Below are the code and all the weights of a small trained network. Each question names an input and a target symbol and asks about switching units off, where a switched-off unit gives its printed mean instead of its output.

import numpy as np


def w(rows, s, z=0):
    codes = np.array(rows[::2]) - 128.0
    scale = np.full(codes.shape[1], s)
    scale[-1] = z or s
    return codes * scale


def f(y):
    return np.maximum(y, 0)


def softmax(a):
    e = np.exp(a - a.max(-1, keepdims=True))
    return e / e.sum(-1, keepdims=True)


def log_softmax(a):
    a = a - a.max(-1, keepdims=True)
    return a - np.log(np.exp(a).sum(-1, keepdims=True))


def net(x, mask):
    ids = ['ΞΠΣαμφ'.index(c) for c in x.split()]
    T = len(ids)
    res = E[ids] + P[:T]
    r = res
    for j in range(3):
        rows = slice(3 * j, 3 * j + 3)
        q, k, v = (r @ M[0][rows].T for M in (Q, K, V))
        z = softmax(np.where(np.tri(T) > 0, q @ k.T / 3**0.5, -1e9)) @ v
        o = O[0][rows]
        res = res + np.where(mask[j], z, o[:, -1]) @ o[:, :-1]
    y = f(res @ A[0][:, :-1].T + A[0][:, -1])
    res = res + np.where(mask[3:7], y, B[0][:, -1]) @ B[0][:, :-1]
    return log_softmax(res[-1] @ U[:, :-1].T + U[:, -1])


Q, K, V, O, A, B = {}, {}, {}, {}, {}, {}
E = w([
[96,83,195,142,46,38],'Ξ',
[108,106,82,2,163,21],'Π',
[199,100,150,80,99,115],'Σ',
[178,120,127,58,209,123],'α',
[103,100,105,116,29,125],'μ',
[83,110,80,104,140,133],'φ',
],0.014)
P = w([
[99,200,139,62,144,169],'0',
[242,159,156,136,50,89],'1',
[103,94,135,86,128,139],'2',
[213,160,86,176,211,110],'3',
[122,59,130,82,128,149],'4',
[219,141,98,214,188,100],'5',
[101,20,127,88,122,147],'6',
[228,128,104,253,149,80],'7',
[107,9,111,77,180,149],'8',
],0.016)
Q[0] = w([
[116,162,171,133,130,168],'head 1',
[175,150,125,75,71,127],'head 1',
[101,96,206,139,150,225],'head 1',
[85,5,152,101,153,93],'head 2',
[148,68,126,139,157,182],'head 2',
[81,134,195,83,123,117],'head 2',
[136,146,137,246,171,126],'head 3',
[95,120,155,75,103,142],'head 3',
[192,155,87,196,121,74],'head 3',
],0.016)
K[0] = w([
[138,170,151,135,119,50],'head 1',
[102,91,142,127,140,158],'head 1',
[119,223,151,194,110,100],'head 1',
[131,165,104,82,108,209],'head 2',
[188,142,74,130,129,165],'head 2',
[107,180,143,46,119,124],'head 2',
[154,18,106,140,122,98],'head 3',
[133,254,125,130,124,112],'head 3',
[121,11,114,95,140,155],'head 3',
],0.017)
V[0] = w([
[117,147,85,136,110,165],'head 1',
[163,129,139,197,138,167],'head 1',
[114,40,201,156,152,169],'head 1',
[54,122,56,147,100,74],'head 2',
[49,181,184,147,125,222],'head 2',
[164,107,119,87,149,62],'head 2',
[55,161,80,105,183,246],'head 3',
[149,157,170,155,243,69],'head 3',
[90,107,33,155,160,70],'head 3',
],0.013)
O[0] = w([
[130,152,128,138,118,94,116],'head 1',
[147,211,121,102,115,122,6],'head 1',
[97,209,148,145,102,138,107],'head 1',
[115,130,193,106,125,247,98],'head 2',
[169,100,52,168,82,192,77],'head 2',
[64,178,141,91,159,93,190],'head 2',
[39,188,81,218,175,125,254],'head 3',
[117,124,217,169,207,174,59],'head 3',
[180,121,111,206,193,139,90],'head 3',
],0.014,0.0095)
A[0] = w([
[247,121,152,103,122,131,1],'neuron 1',
[124,137,108,172,139,190,83],'neuron 2',
[177,74,97,132,106,144,80],'neuron 3',
[113,132,194,95,154,76,51],'neuron 4',
],0.014,0.0099)
B[0] = w([
[53,168,8,191,123,137,149],'neuron 1',
[253,110,254,88,152,100,184],'neuron 2',
[136,208,147,121,119,172,167],'neuron 3',
[152,124,135,158,76,232,250],'neuron 4',
],0.0097,0.017)
U = w([
[175,197,110,135,65,201,68],'Ξ',
[229,128,178,156,94,140,254],'Π',
[159,204,254,25,67,154,152],'Σ',
[102,244,233,106,117,231,31],'α',
[190,160,161,68,76,48,147],'μ',
[130,230,144,160,120,105,101],'φ',
],0.0058,0.0028)

Each question gives the input, a string of symbols that net reads in full, and the target symbol t.
The units are the heads (3 rows each of Q, K, V and O) and the neurons (one row each of A and B). Each row of codes is followed by its name. A weight is (code - 128) times the scale printed after its matrix; where a second scale follows, it is the last column's (O, A, B and U).
mask holds one flag per unit, heads first, then neurons. A switched-off unit (its flag False) gives its mean, the last column of its rows in O or B, instead of its output. The means were averaged over made-up inputs and are rounded, as every weight is.
A unit's drop is (log p(t) with every unit on - log p(t) with that unit switched off) / (log p(t) with every unit on - log p(t) with every unit switched off).
The circuit of an input: a set's keep is (log p(t) with only the set's units on - log p(t) with every unit switched off) / (log p(t) with every unit on - log p(t) with every unit switched off). Starting from all 7 units, units are removed one at a time, each time the one whose removal leaves the highest keep (on an exact tie, the one counted first), for as long as the keep stays at least 0.8.
circuit, biggest first: the units of the circuit, biggest drop first
k most important neurons: the k neurons with the biggest drops, biggest first
which heads matter: for each layer, one digit per head in row order, 1 if its drop is at least 0.15 and else 0, layers parted by /
drop when u is switched off: that unit's drop, to one decimal
input α φ Ξ Ξ Π Ξ Σ, target φ: which heads matter => 011
input μ μ μ Σ, target μ: which heads matter => 001
input φ α φ Π φ Π Ξ φ Ξ, target Π: which heads matter => 011
input Π φ μ μ φ μ, target φ: 2 most important neurons => (neuron 4; neuron 2)
input μ μ μ Ξ Ξ Σ Σ, target Ξ: circuit, biggest first => (head 2; head 3)
input Σ α μ, target μ: most important neuron => (neuron 4)
input α Ξ Σ Σ φ μ φ α, target φ: circuit, biggest first => (head 3; head 2)
input φ α Ξ μ Π Ξ α μ Ξ, target Π: circuit, biggest first => (head 2; neuron 2)
input Ξ μ μ Σ μ Ξ μ μ Π, target Σ: circuit, biggest first => (head 3; head 2)
input μ Π Σ μ α α Π, target Ξ: 2 most important neurons => (neuron 3; neuron 2)
input φ μ α, target Π: circuit, biggest first => (head 2; neuron 2; head 3)
input Ξ Σ Σ μ Σ μ α μ μ, target Σ: which heads matter => 001
input Π Σ Ξ α φ, target α: circuit, biggest first => (head 2; head 3)
input Σ φ φ μ μ α, target μ: circuit, biggest first => (head 3)
input φ φ φ μ Σ α Ξ μ, target Ξ: 3 most important neurons => (neuron 1; neuron 4; neuron 2)
input α α μ Π, target μ: drop when neuron 1 is switched off => 0.0
input φ α Ξ φ Σ μ α, target Π: drop when head 2 is switched off => 2.6
input α φ α Π φ, target φ: drop when head 3 is switched off => 0.5
